Below is a small trained network, with its code and all its weights. Each question gives an input and a target symbol and asks what happens when units are switched off, that is, made to give their printed mean instead of their output.

import numpy as np


def w(rows, s, z=0):
    codes = np.array(rows[::2]) - 128.0
    scale = np.full(codes.shape[1], s)
    scale[-1] = z or s
    return codes * scale


def norm(h):
    return h / np.sqrt((h * h).mean(-1, keepdims=True) + 1e-5)


def f(y):
    return np.maximum(y, 0)


def softmax(a):
    e = np.exp(a - a.max(-1, keepdims=True))
    return e / e.sum(-1, keepdims=True)


def log_softmax(a):
    a = a - a.max(-1, keepdims=True)
    return a - np.log(np.exp(a).sum(-1, keepdims=True))


def net(x, mask):
    ids = ['βγδεπστ'.index(c) for c in x.split()]
    T = len(ids)
    res = E[ids] + P[:T]
    r = norm(res)
    for j in range(2):
        rows = slice(2 * j, 2 * j + 2)
        q, k, v = (r @ M[0][rows].T for M in (Q, K, V))
        z = softmax(np.where(np.tri(T) > 0, q @ k.T / 2**0.5, -1e9)) @ v
        o = O[0][rows]
        res = res + np.where(mask[j], z, o[:, -1]) @ o[:, :-1]
    y = f(norm(res) @ A[0][:, :-1].T + A[0][:, -1])
    res = res + np.where(mask[2:10], y, B[0][:, -1]) @ B[0][:, :-1]
    return log_softmax(norm(res)[-1] @ U[:, :-1].T + U[:, -1])


Q, K, V, O, A, B = {}, {}, {}, {}, {}, {}
E = w([
[133,179,107,190],'β',
[145,74,146,151],'γ',
[116,4,61,137],'δ',
[96,112,159,166],'ε',
[132,87,161,148],'π',
[141,82,115,78],'σ',
[18,145,112,147],'τ',
],0.019)
P = w([
[208,169,107,30],'0',
[10,31,21,150],'1',
[22,59,89,254],'2',
[135,21,18,122],'3',
[167,42,40,134],'4',
[170,57,55,122],'5',
[68,27,52,153],'6',
[157,26,92,194],'7',
],0.0063)
Q[0] = w([
[123,94,127,165],'head 0',
[121,124,169,100],'head 0',
[80,1,4,213],'head 1',
[207,114,169,189],'head 1',
],0.012)
K[0] = w([
[152,157,134,122],'head 0',
[111,128,107,103],'head 0',
[194,249,207,65],'head 1',
[109,134,104,82],'head 1',
],0.016)
V[0] = w([
[5,63,120,16],'head 0',
[197,57,192,149],'head 0',
[160,183,48,35],'head 1',
[154,166,242,94],'head 1',
],0.024)
O[0] = w([
[201,130,183,250,254],'head 0',
[111,10,106,102,204],'head 0',
[82,79,155,53,198],'head 1',
[85,164,173,178,109],'head 1',
],0.02,0.0094)
A[0] = w([
[223,88,131,20,188],'neuron 0',
[25,110,203,169,43],'neuron 1',
[51,160,91,196,52],'neuron 2',
[81,157,47,248,162],'neuron 3',
[171,186,67,48,63],'neuron 4',
[121,234,87,101,5],'neuron 5',
[97,113,238,90,186],'neuron 6',
[175,156,16,125,85],'neuron 7',
],0.012,0.0017)
B[0] = w([
[255,165,111,96,254],'neuron 0',
[13,177,117,84,226],'neuron 1',
[128,126,43,149,180],'neuron 2',
[184,135,22,160,246],'neuron 3',
[231,117,180,98,163],'neuron 4',
[210,170,70,159,146],'neuron 5',
[104,177,181,64,210],'neuron 6',
[206,90,120,56,162],'neuron 7',
],0.019,0.0059)
U = w([
[137,212,45,18,67],'β',
[204,64,98,130,34],'γ',
[124,2,91,141,45],'δ',
[84,57,91,160,84],'ε',
[108,73,253,134,225],'π',
[229,112,216,157,137],'σ',
[158,230,199,175,250],'τ',
],0.0069,0.0023)

Each question gives the input, a string of symbols that net reads in full, and the target symbol t.
The units are the heads (2 rows each of Q, K, V and O) and the neurons (one row each of A and B). Each row of codes is followed by its name. A weight is (code - 128) times the scale printed after its matrix; where a second scale follows, it is the last column's (O, A, B and U).
mask holds one flag per unit, heads first, then neurons. A switched-off unit (its flag False) gives its mean, the last column of its rows in O or B, instead of its output. The means were averaged over made-up inputs and are rounded, as every weight is.
A unit's drop is (log p(t) with every unit on - log p(t) with that unit switched off) / (log p(t) with every unit on - log p(t) with every unit switched off).
The circuit of an input: a set's keep is (log p(t) with only the set's units on - log p(t) with every unit switched off) / (log p(t) with every unit on - log p(t) with every unit switched off). Starting from all 10 units, units are removed one at a time, each time the one whose removal leaves the highest keep (on an exact tie, the one counted first), for as long as the keep stays at least 0.8.
units of the circuit, in order: the units of the circuit, biggest drop first
which heads matter: for each layer, one digit per head in row order, 1 if its drop is at least 0.15 and else 0, layers parted by /
drop of u: that unit's drop, to one decimal
input γ τ ε, target ε: units of the circuit, in order : head 1; head 0; neuron 1
input π γ δ γ π β π, target ε: units of the circuit, in order : head 1; head 0
input τ β γ, target τ: which heads matter : 10
input π β σ, target ε: units of the circuit, in order : head 1; head 0; neuron 0
input σ σ π π π σ, target π: units of the circuit, in order : head 1; neuron 3
input ε σ τ τ δ γ, target τ: which heads matter : 01
input σ γ δ β ε σ, target π: which heads matter : 01
input π δ π δ π ε δ β, target ε: which heads matter : 11
input β τ δ π π, target β: units of the circuit, in order : head 0
input ε σ δ τ τ δ π, target τ: drop of head 1 : 0.4
input ε ε σ τ ε, target τ: drop of head 1 : 0.8
input σ δ π τ β ε, target π: drop of neuron 3 : 0.1
